Below are the code and all the weights of a small trained network. Each question names an input and a class and asks about switching units off, where a switched-off unit gives its printed mean instead of its output.

import numpy as np


def w(rows, s, z=0):
    codes = np.array(rows[::2]) - 128.0
    scale = np.full(codes.shape[1], s)
    scale[-1] = z or s
    return codes * scale


def f(y):
    return np.maximum(y, 0)


def log_softmax(a):
    a = a - a.max(-1, keepdims=True)
    return a - np.log(np.exp(a).sum(-1, keepdims=True))


def net(x, mask):
    res = np.array(x, float).reshape(1, 4) / 4 @ E
    y = f(res @ A[0][:, :-1].T + A[0][:, -1])
    res = res + np.where(mask, y, B[0][:, -1]) @ B[0][:, :-1]
    return log_softmax(res[-1] @ U[:, :-1].T + U[:, -1])


A, B = {}, {}
E = w([
[92,7,161,122,39,162,92],'x0',
[164,63,160,205,211,88,107],'x1',
[101,128,119,164,119,133,137],'x2',
[218,152,69,180,80,102,131],'x3',
],0.012)
A[0] = w([
[85,181,100,94,164,93,103,21],'N1',
[201,145,81,185,23,155,112,180],'N2',
[108,190,113,116,182,134,188,203],'N3',
[96,192,37,53,1,65,209,162],'N4',
[181,46,95,156,228,43,102,220],'N5',
[148,231,86,35,34,162,126,176],'N6',
[53,113,171,150,84,149,145,97],'N7',
[58,74,155,79,84,159,164,139],'N8',
[88,98,80,92,119,204,111,119],'N9',
[118,65,184,130,208,92,80,20],'N10',
[47,124,162,106,199,108,130,191],'N11',
[33,123,77,70,86,140,136,188],'N12',
[95,97,155,140,141,44,94,229],'N13',
[40,134,145,13,44,206,99,118],'N14',
[101,12,78,148,55,65,71,114],'N15',
[28,210,98,100,245,112,178,107],'N16',
[199,239,155,253,165,50,132,103],'N17',
[125,195,164,115,163,165,178,5],'N18',
],0.0073,0.0032)
B[0] = w([
[137,96,138,204,77,176,123,153],'N1',
[91,171,158,158,93,72,73,201],'N2',
[103,154,170,100,95,77,2,190],'N3',
[112,87,182,170,113,129,64,238],'N4',
[129,169,135,189,151,94,183,215],'N5',
[110,86,190,214,63,123,77,240],'N6',
[158,122,160,126,140,153,201,178],'N7',
[108,89,47,57,164,153,186,210],'N8',
[126,134,89,142,189,148,166,177],'N9',
[121,136,190,81,80,171,85,175],'N10',
[100,89,180,127,33,110,51,189],'N11',
[116,123,85,116,127,181,174,210],'N12',
[168,174,157,146,147,78,113,171],'N13',
[171,180,31,77,167,174,188,254],'N14',
[81,123,160,122,103,133,42,199],'N15',
[68,87,226,126,135,141,63,204],'N16',
[208,167,99,82,214,140,233,224],'N17',
[75,112,187,105,38,174,127,156],'N18',
],0.0064,0.012)
U = w([
[105,120,179,124,90,135,35,211],'0',
[148,207,199,169,133,20,29,194],'1',
[175,195,3,96,205,122,251,2],'2',
],0.0067,0.00084)

Each question gives the input, the list of numbers given to net, and the class t.
The units are the neurons (one row each of A and B). Each row of codes is followed by its name. A weight is (code - 128) times the scale printed after its matrix; where a second scale follows, it is the last column's (A, B and U).
mask holds one flag per neuron, in row order. A switched-off neuron (its flag False) gives its mean, the last column of its row in B, instead of its output. The means were averaged over made-up inputs and are rounded, as every weight is.
A unit's drop is (log p(t) with every unit on - log p(t) with that unit switched off) / (log p(t) with every unit on - log p(t) with every unit switched off).
The circuit of an input: a set's keep is (log p(t) with only the set's units on - log p(t) with every unit switched off) / (log p(t) with every unit on - log p(t) with every unit switched off). Starting from the 12 units with the biggest drops (on a tie, the unit counted first), units are removed one at a time, each time the one whose removal leaves the highest keep (on an exact tie, the one counted first), for as long as the keep stays at least 0.8.
units of the circuit, in order: the units of the circuit, biggest drop first
top k neurons: the k neurons with the biggest drops, biggest first
drop when u is switched off: that unit's drop, to one decimal
input [-8,0,3,-5], class 0: units of the circuit, in order	(N16)
input [8,-1,-8,-8], class 2: units of the circuit, in order	(N14; N8)
input [0,8,-7,5], class 2: top 3 neurons	(N17; N6; N4)
input [-6,-5,-3,-1], class 0: units of the circuit, in order	(N18; N16)
input [-7,-5,-8,-2], class 0: units of the circuit, in order	(N18; N16)
input [7,-7,-6,-1], class 2: top 2 neurons	(N14; N8)
input [-2,-7,0,5], class 1: top 2 neurons	(N2; N8)
input [-1,1,3,4], class 2: top 3 neurons	(N6; N17; N16)
input [-3,2,7,8], class 2: top 2 neurons	(N17; N6)
input [-5,4,-7,4], class 2: drop when N17 is switched off	0.8
input [-6,-8,1,3], class 1: drop when N3 is switched off	0.1
input [-7,7,5,3], class 2: drop when N17 is switched off	2.8
